Facts:
bidron φ: midopa,fadrom,tobu
biplobrar φ: mibras,plostu
bogem φ: kleflik,skedrofor,trenak
broplago φ: gakul
bruklokla φ: kepas
bubro φ: skosik
bugrol φ: mibras
dagrim φ: kodra
delel φ: plefo,todrem
driter φ: nibos,brobidak
drizor φ: brezil,bipel,mostu
drofi φ: geba,sebal,brudris,skodrak,plefo
drusim φ: plovum
duplak φ: brisek,dragri
feflur φ: klestuguk,temas,tobu
figravo φ: bisem,vosten
fledun φ: pifo,kletruk
flerefle φ: luplin,bipel,brudris
fludos φ: grutuk,klestuguk,kelu
flugram φ: sosul,drepun
fopem φ: klaklobram,gobir
gafor φ: fipa,braflazum
ganok φ: seplupum,drazi,doskar
grima φ: brudam
grumas φ: mogon,vare,greko
gubron φ: grutuk,klufle
guran φ: togrer,skosik,sisitrak
klubrik φ: braflazum,vosten
lagar φ: staza
lepas φ: gakul,skogul,grister
liste φ: drako,pese,pifo,drikon
maba φ: sabe,keki,stamo
meklim φ: vobon,trafle
minek φ: zestipe,grister
nafas φ: gridremo,plavek
noto φ: geba,klufle,plostu
pidrum φ: vudras,plavek
plalom φ: futem,pifo
plaske φ: rivom,nibos,greko
plenos φ: kletruk
plodram φ: brobidak,gobir
ploskal φ: futem,neplok
plugus φ: dragen
rarostom φ: kolalin,klaklobram
rokar φ: keki
skazis φ: dozim,luplin
skegre φ: kluklik
storo φ: rivom,mibras
stugum φ: gramom,razu,klaklobram,drikon
tisom φ: vobik,doskar
toza φ: vobon,plavek
treken φ: kelu
triklon φ: gakul
tuvaflom φ: pidun,drako,plavek
vatran φ: kople,bratra,rutrum
vegi φ: lapluzim
veki φ: brezil,drazi
vonak φ: drako
zadril φ: flebu,pitrur,dozon
zekliga φ: suro
zogu φ: stidunal,vobon,sogel
π 141 <- baplova,braflazum,brezil,broplago,dadrim,dakasta,delel,doskar,dozim,driter,drofi,fadrom,flerefle,fopem,gafor,ganok,goviskim,gramom,grumas,klaklobram,kleflik,klestuguk,kletruk,kluklik,kluma,kodra,kolalin,kople,lepas,maba,meklim,mibras,midopa,minek,mogon,noto,paflo,pese,pitrur,plaske,plavek,plenos,plodram,ploskal,rivom,sebal,sisitrak,skazis,skosik,storo,stubre,tistur,todrem,truzor,vatran,vonak,vosten,zogu,zuplan
π 94 <- bidron,bipel,biplobrar,bisem,bogem,bratra,brisek,brobidak,brudris,bruklokla,dagrim,ditos,dozon,dragen,dragri,drako,drazi,drikon,drusim,duplak,dustotros,fakebis,feflur,figravo,fipa,flugram,futem,gagar,gakul,gepo,gobir,goflo,golon,greko,grister,gubron,keki,kepas,kloskagrek,klufle,kluzaskil,lagar,lapluzim,liste,luplin,mostu,nemamo,pesteklam,pidun,pifo,plefo,plostu,plovum,plozukis,plugus,pogre,rarostom,razu,rokar,rutrum,sabe,seplupum,skedrofor,skegre,skodrak,sobes,sogel,stamo,staza,stidunal,stisovis,stugum,sunir,suro,tisom,tobu,toza,trafle,triklon,trulok,vare,vegi,veki,vidos,vobik,vobon,votrok,zadril,zekliga,zestipe,zifer
π 117 <- brafle,brudam,bubro,bugrol,drepun,drifli,drizor,druflek,flebu,fledun,fludos,geba,gridremo,grima,grutuk,guflir,guran,kelu,klubrik,nafas,neplok,nibos,noken,pidrum,plalom,pluzal,sarem,skogul,sosul,stokel,temas,togrer,treken,trenak,tuvaflom,vudras
bidron ψ: kluklik,dragen
bipel ψ: vobik,baplova
brafle ψ: baplova
brisek ψ: kluklik,sarem
brudam ψ: gridremo,vobik
bruklokla ψ: suro
bugrol ψ: vare,figravo
dagrim ψ: sarem,baplova
dakasta ψ: delel,vobik
ditos ψ: vobik
doskar ψ: bipel
dozim ψ: dagrim,bipel
dragen ψ: vatran,vare
drazi ψ: togrer
drepun ψ: vobik
drifli ψ: delel,vidos,todrem
druflek ψ: futem,vobik,figravo
drusim ψ: futem
dustotros ψ: togrer,todrem
fadrom ψ: togrer
fipa ψ: vobik
flerefle ψ: kloskagrek
futem ψ: stisovis,vobik
gagar ψ: pesteklam,vobik,zekliga,stokel
gakul ψ: flerefle
gepo ψ: fipa,liste
golon ψ: delel
goviskim ψ: sarem,baplova,brafle,kloskagrek
gramom ψ: sarem,goviskim
gridremo ψ: vobik
grutuk ψ: truzor
guflir ψ: dadrim
guran ψ: bugrol,zifer,sarem
keki ψ: stisovis,plefo,kloskagrek
klaklobram ψ: sunir
kleflik ψ: klufle,figravo
kloskagrek ψ: vobik
kluklik ψ: vobik
kluma ψ: stisovis,fadrom
kluzaskil ψ: goviskim
kolalin ψ: baplova
kople ψ: stisovis,sarem,druflek
lapluzim ψ: fipa,vobik
midopa ψ: kople,grutuk
minek ψ: togrer,plaske
nemamo ψ: pogre,figravo
nibos ψ: lapluzim
noken ψ: kloskagrek
paflo ψ: geba,skosik,baplova,kluma,trenak
pese ψ: figravo
pesteklam ψ: drepun,sarem,vobik,figravo
pidun ψ: baplova,kloskagrek,dragen
plaske ψ: brafle
plovum ψ: dozim,pluzal
pluzal ψ: drepun
razu ψ: kloskagrek
rutrum ψ: pluzal
sabe ψ: delel,vobik
sarem ψ: vobik
skazis ψ: bipel,vobik
skosik ψ: stokel
sobes ψ: baplova,klaklobram
staza ψ: vobik,druflek,keki
stisovis ψ: sarem
stokel ψ: vobik
storo ψ: goflo
stubre ψ: goviskim
sunir ψ: vobik
suro ψ: plaske,fakebis
temas ψ: bipel,vobik
tistur ψ: triklon,temas
todrem ψ: baplova
togrer ψ: sarem,brafle
trenak ψ: plozukis,vidos
trulok ψ: togrer
truzor ψ: plovum,dadrim,vobik,baplova
veki ψ: nibos,skegre,suro
votrok ψ: delel,brafle,stokel
zadril ψ: sarem
zifer ψ: flerefle
zuplan ψ: vobik

Known rows:
veki: [  2 -13   7   1 -17  -6   4  -2 -40  15   1  -3   3  11 -14   2  -1  -1
   0   2   6   9   0  -2  -2   5  -2   3  -1]
zadril: [ 12  -7  -4   0  -9  -1   0  -2 -11   6   3   3   5   4  -5   7  -3  -7
   6   0  -1   6  -2   6   2   7  -1   5  -1]
rarostom: [  3 -10  -9   4  -8 -10   2   0 -18   7   1   1   2  -8  -1   9   8 -11
   1   7   9  14  -1  -4  -4   8  -1   0   1]
vegi: [  9 -10  -7   0  -4  -2   3  -3 -12   1  -1  -2   3  -5  -1   3   5  -9
   0   1   2  10  -2  -4   0   4  -2   0  -2]
bidron: [ 10  -7  -4   1 -10  -2   0  -3 -12   7   3   4   5   3  -4   8  -2  -8
   5   3   0   9  -2   5   2   7  -1   3   1]
delel: [ -5   6 -14   0   3  -2   3  -4 -14   1  -5   6   4  -3   2   1   3 -10
  -2  -2   1  15  -7  -8   0   0   2  -5  -7]
maba: [  0  -1  -8  -1   1  -4   0   3 -19  -3  -2   1   4 -11   1   3   3 -13
   0   3   3   8  -4   2  -2   1   0  -4  -2]
paflo: [-7 14 -1  0  1  1 -2  7  9 -2  4  6  0  6 -1  5 -7  1  3 -5  0 -6  4  6
 -3 -2  1 -1 -1]
vobon: [ 10 -18   7   0   8  14  -1  -3  -1  -4   6   9   1   1   6 -12  14  -5
  16 -12  -5  -7   2 -11  12 -13  -5 -18  16]
fadrom: [-11  11   0   1   4  -1   0   6   8  -2   1   3  -2   5   1   2  -6   3
  -1  -3   0  -5   2   0  -4  -4   1  -3   1]
seplupum: [-1 -3  3  3 -1 -4  0  3 10 -1  2 -3 -6  1  0  1  1  4 -1  0  2 -4  6 -4
 -5  0  0 -1  5]
gakul: [ 18  14  45   4  -7  23  -3  -1 -15 -11  17 -18  -8  11  26  14  -1 -11
 -19 -19 -29 -31 -11  -1   2  -6   8  25 -20]
dozon: [ 0 -3  4  3  0 -1  0  2 12 -2  1 -4 -5  1  1  0  1  4 -1 -1  1 -5  4 -4
 -4  0  0  0  5]
doskar: [-7 10  3  0 -4 -3 -7  9  1  0  2  5  1  4  0  8 -2  1  5  1  2 -6  6 11
 -3  1  3 -3  3]
klufle: [ -1  -9   9   6   7  -7   6 -17  11   6  -5  -3  -6   6   4 -10 -18   6
  -4  17  -5   5 -16  -6   3  -1   5  -2  15]
fakebis: [-11  -6  12   3   0  -3   9  -3 -10   9  -4  -7  -7  16  -9 -12  -5  16
 -13  -5   4   1   1 -20  -4  -6  -1   1   1]
luplin: [-2 -3  3  3 -2 -5  0  2  7  0  2 -3 -6  1  0  3  4  2  0  2  4 -1  4 -5
 -6  2  0 -1  6]
brudris: [-2 -3  3  3 -2 -4  0  2  8  0  2 -3 -5  0  0  2  3  3 -1  1  4 -3  4 -4
 -5  1  0 -1  5]
votrok: [ 1  2  5  2 -6  0 -1  3 10  3  5  2 -1 11 -4  6 -5  5  3 -4 -1 -6  6  3
 -2  2  0  3  3]

Rows:
No name comes twice in this set of rows, the named rows included.
[-16   9  -4   5  -5 -13  -5  10  -2   5   1   8  -1   0   2  11   2   0
   0   7  12   4   4   0  -9   4   3  -5   5] | klaklobram
[-2 -1  2  5 -4 -4 -1  0  9  5  2  2 -3  7  0  4  0  4  0  2  2  1  3 -4
 -4  2  1  0  4] | keki
[  7  -2 -16  -5   5  -1   1   9 -10  -7  -7   0   8 -13  -1   3  -3  -8
  -6  -3   3   5  -2   6   1   6  -1   4  -6] | ploskal
[  1 -10   9   5   9  -3   5 -13  13   4  -4  -1  -4   6   7  -9 -17   7
  -6  13  -4   1 -15  -7   5  -2   4  -1  16] | pogre
[  0   1  -8   1  -2  -5   0   0 -20   2  -1   5   6  -5   0   5  -2 -13
   2   6   3  10  -7   4   0   3   1  -3   0] | flerefle
[ -6  -1 -10   3  -4 -11   0   3 -26   3  -1   2   4 -12   0   8   6 -16
   2   9  10  14  -4   0  -6   4   1  -7   1] | plodram
[  0   1  12   2   5  -2  -2   1   5  -1   0   3   1   3   3  -1 -23   3
   3  12  -5 -11  -8  15   4  -2   4  -2  14] | kleflik
[-1 -2  2  2 -1 -2  1 -2 11 -2  0 -5 -6  1 -2 -1  0  3  0  2  0 -2  3 -3
 -4  1  0 -1  3] | greko
[-4  0  3  4 -6 -4 -3  0  8  5  2  2 -4  9  0  5  3  7  0  1  3  1  5 -4
 -4  3  1 -1  3] | bipel
[ -7   0   2   3   1  -2   0  -4  13   3  -2   1  -5   9   2  -2   3   8
  -4  -1   1   3   1 -12  -2   0   2  -2   3] | vobik
[ 21 -20 -16 -12   7   7 -14   5 -10  -2 -27   4  14   6   1 -11  15  18
 -14 -14   0  14  10  -5  18  13   3   7 -12] | liste
[ -3  -2   2   4   5  -2   3  -8  17   2  -2   0  -6   7   4  -4  -4   8
  -5   2  -2   2  -4 -11  -1  -2   2  -2   5] | vare

Now the same elements, written a new way:
Known rows:
trulok: [ 20   5  -1 -12  -6   1  -4 -10  -8  -7   8  -1 -25  14 -31  -5   3  -6
  -8   6 -11  10   8   6  -6   2  11   0 -21  18   9  10  19   4  -7  -5
  33  25 -19   2   0  38   0   1  -5  -7]
drako: [  4 -12  -9  18  -7  27  -2  -2  -7   7 -16  11 -24  -1 -27   0  -6 -20
 -14  -5  -3  -5   8 -21 -11  21   9   9 -25  11  15  20  33   2 -11  16
  32  17 -33 -14  -3  17   8  -2 -27  -2]
vobon: [ -1 -14  -7  13 -18  21  -6   1  -9   5 -15  11 -25   4 -31  -5 -19 -19
 -16  -3 -11   0  23 -21 -11  20  10   7 -27  15  22  15  32  10 -18  15
  32  19 -31  -4   5  16   7  -7 -27   1]
golon: [ 16  -2  -3  -6  -5   5  -5  -9  -8  -5   7   3 -23  12 -28  -2  -2  -6
  -7  14 -12  12   8  -1  -5   1   5  -1 -20  21   2  11  21   7 -12  -5
  31  25  -9  -5   0  32   4   3   3  -9]
kepas: [  9 -12   5   5  -7  23  -9 -18  -9  -2  -7   4 -19   2 -28  -6 -14  -8
  -1   1 -14  11  15 -15  -4  17   8   9 -14  20   6  13  18  10  -9  -6
  29  19 -21   2   1  27  11   1   1  -6]
bisem: [  6 -16   7   4  -5  20  -9 -20 -12  -4  -3   3 -17   3 -26  -6 -14  -6
  -1   1 -17  12  15 -12  -6  17   9   8 -13  19   6  15  16  11  -7  -6
  31  16 -18   5   2  31  15   1   4  -7]
suro: [ 17  -1   0   0  -2   3  -6 -10 -15  -3   6   2 -24  14 -27  -2  -2 -14
 -14   7 -16   9  11   1  -9   4   9   4 -23  18  -1   5  21   8 -16  -5
  29  23 -13   6   0  29   5  -5  -1  -2]
pidrum: [  7  -9  -7  11 -30  -1  -3  -1  -1  -1 -15  26 -21  16 -40  -5   3  11
   9  13  15  12  -4  -8  -9  15 -14 -12 -10  29  28  23  29 -15 -12   9
  33  23 -30 -25  17  28   7  13 -29 -14]
gobir: [ 19 -11   4  12   3  33  -6 -22   2  12 -17   1 -19  -5 -22  12   2 -19
   1  -5  -2  -3 -18 -20 -12  22   9  10 -12  15 -17  18  26   2  -9   9
  28  13 -17 -13  -9  23   8  10  -1   0]
plodram: [ 24  -9   4  13  -4  26   0 -20   9   3  -9  11 -34  -5 -27   9   9  11
  15  10  10   8 -19 -14  -7  16   0   1   9  20  12  23  25 -21   0   2
  28  16   5 -19  -9  47   3  12   4 -14]
lagar: [ 12 -11   3   0 -11  16  -7 -12  -2  -4  -2   5 -20   3 -33 -10  -6  11
   9  13  -8  17  10 -11  -2  12  -2  -3  -4  26  16  18  17   8  -1  -8
  31  24 -12 -12   4  38   8   8   5 -15]
noken: [ 11  -7  -4   8 -13   0 -10 -14 -19   4  -7  12 -12  22 -32  10   4  -2
   2  17  -7  25 -10   5 -27  -1   0  -5 -10  36   3  15  12   1 -22  -3
  19  21   2 -16  12  36  13   9  -2  -5]
mostu: [ 21   4  -6  10 -32  13  -9 -10 -13   0 -18   2 -22  -5 -39 -18  -7 -20
  -1  14  -6  22  24 -24  -1   1  11   2   4  25  -2   8   8   8  -5  -1
  28  14 -18  17 -10  22  12  -5   9 -12]
kletruk: [ 10 -10  -5  18 -14  24  -3 -11  -2   5 -15  18 -37  -3 -27   3  -2 -17
  -6  -4  -9   4  -6 -19 -17  21  10   8 -21  11  20  21  29 -10 -12  13
  29   8 -22  -1  -3  21   5  -4 -25   1]
drepun: [  6   8  -7 -15 -14   2   0 -21 -17   0   4  19 -30  19 -24   6  -7 -11
 -11  19  -9   2  -7 -10 -14  -1   9   5 -11  20  -8  13   7  -3 -22   2
  36  14  -7   9  19  29  25  15 -14   6]
grister: [  4 -16  10   7  -2  21 -11 -20 -19  -4  -4   2 -17   4 -23  -6 -15  -9
  -3  -2 -17   9  15 -10  -8  19  10  11 -13  15   2  14  15   9  -7  -6
  30  17 -16   9   5  33  21  -1   4  -5]
bubro: [ 11  -9   7   4 -17   1  -8 -20 -13  -4  -4  17 -15  13 -37  -2   0  15
  12  11   3  23  -5   0  -7  10   2  -6   9  32  16  21   8   0  -8  -6
  30  18  -8 -15  16  45  17  13  -3 -13]
maba: [ 15 -11   7   8 -20  11  -4 -13   0  -6   5  19 -33   3 -34  -9   1  16
  13  19  -9  24  -1  -4  -1  12  -5  -8   8  25  25  24  17  -7   2  -7
  29  22   2  -8   6  50   4   8   5 -15]
nibos: [ 23   3   4   7   0  11  -8 -24  -7  13  -7   0 -18   4 -27  22   7 -20
  -5   5   5   9 -20  -6 -32  11  12  10  -7  28 -19   8  12 -12 -24   5
  23   9   2  -6  -4  31   8  13  -3  10]

Rows:
No name comes twice in this set of rows, the named rows included.
[ 16  -7   1  -5 -30   5 -16 -21  -2  15   5   0 -23  13 -40  20 -19 -15
 -17  25  -9  24 -12 -11 -36   9  10  -3 -20  48   3  -6  13  -3 -32   5
  19   9 -14   9  10  19   2   6 -26  14] | grutuk
[ 20 -13   3   1 -26  29 -18 -21   3  15 -13  -2 -23  -4 -40  10 -22 -19
 -15  21 -12  20   0 -24 -19  18  10   4 -13  44   4  -5  14   6 -26   7
  24  10 -18  14 -13  17   2   0 -12  10] | klufle
[ 23  -4  -2   6 -36  11 -15 -22  -4  17 -17   0 -19  -3 -42  10 -14 -19
 -12  23   5  26  -5 -24 -19  11  12  -1   9  48  -2  -4   4  -4 -27  11
  21   2 -17  16  -5  20   6   9 -14  10] | geba
[  7  -4  -8 -12  -5  15  -4 -13 -12   2   1  11 -25  17 -19   2  -9 -12
  -8  24 -15   8   6 -19  -8  -2 -17  -1 -20  20  -5  14  16   8 -20  -4
  29  27   5  -3   7  26  10  11   8  -7] | kloskagrek
[ 22 -14  12  15  -4  31  -7 -22   4   6 -10   2 -33  -5 -25  12   1  -7
   5   4 -12  12 -18 -17 -17  20  12   9   3  21  -1  16  17 -10 -12   3
  24   8   2   8  -9  38   4   6   0   4] | mogon
[  7  -9  -3  17 -14  11  -6 -19 -13   6 -15  17 -18   5 -34   4   1 -10
   3  -5   7   8 -10 -15 -16  18  10   5  -9  22   8  20  21  -3 -13  10
  29  11 -27 -14  15  24  17  11 -26  -1] | neplok
[  6 -18  11  10 -29  29 -18 -21   4  12   4  -1 -34  -2 -39  18 -22  -6
 -16  23 -18  24   1 -22 -34  20  10   5 -20  41  26   0  19   1 -29   7
  23   8 -15  16   3  21   2  -4 -27  15] | klestuguk
[ 24  -5  -6   6 -37   8  -6 -12   4  11  -7  14 -38   0 -37  13   0 -21
 -13  26 -12  27  19  -2 -16   3  12   0 -17  27  -6  -3  17 -11 -15  -7
  22  -4  -9  14 -10  17   1  -6   3   1] | todrem
[  5  -7  -1 -17 -28   6  -5 -23   0  11  12   8 -30  21 -36  21 -22  -7
 -17  26 -10  13 -13 -12 -32   5   5  -2 -21  42   4  -3   9  -4 -30   6
  30  12 -13   9  18  19   4  16 -28  14] | temas
[ 23  -6  -3   7  -3  24   0 -14   7   2 -11   9 -20   0 -28   0   8   5
  12   5  12   2 -19 -14   0  15 -12  -1  -2  18   8  21  29  -6   3   0
  33  25 -15 -24  -3  38   4  13   2 -15] | rarostom
[ 13   7   1 -16 -11  -2  -9 -19 -14  -4   1  -1 -27  20 -30   6   6 -14
 -11  -4 -11  23  11  13 -26   3  12   5 -19  30   7  10   7  -4  -9  -6
  31   5 -26   6  12  49   8   9 -21   9] | togrer
[ 24   5  -2  -4 -13   2  -7 -21   1  10   1   0 -19  10 -39  16   7   4
   5  24  12  23 -19  -3 -25  -2   1 -10   6  47  -3  10   9 -15 -27   1
  23  20   5 -17  -2  42   2  14  -4   2] | bugrol
[ 14  -7  -4   5  -4   5  -8  -5 -13  -3   2   3 -15  14 -26  -3  -1  -7
  -8  13 -14  20   5  -1 -11  -1   1  -1 -21  23   5  10  21   9 -18  -5
  23  27  -1 -10  -2  36   4  -1   6 -10] | zifer

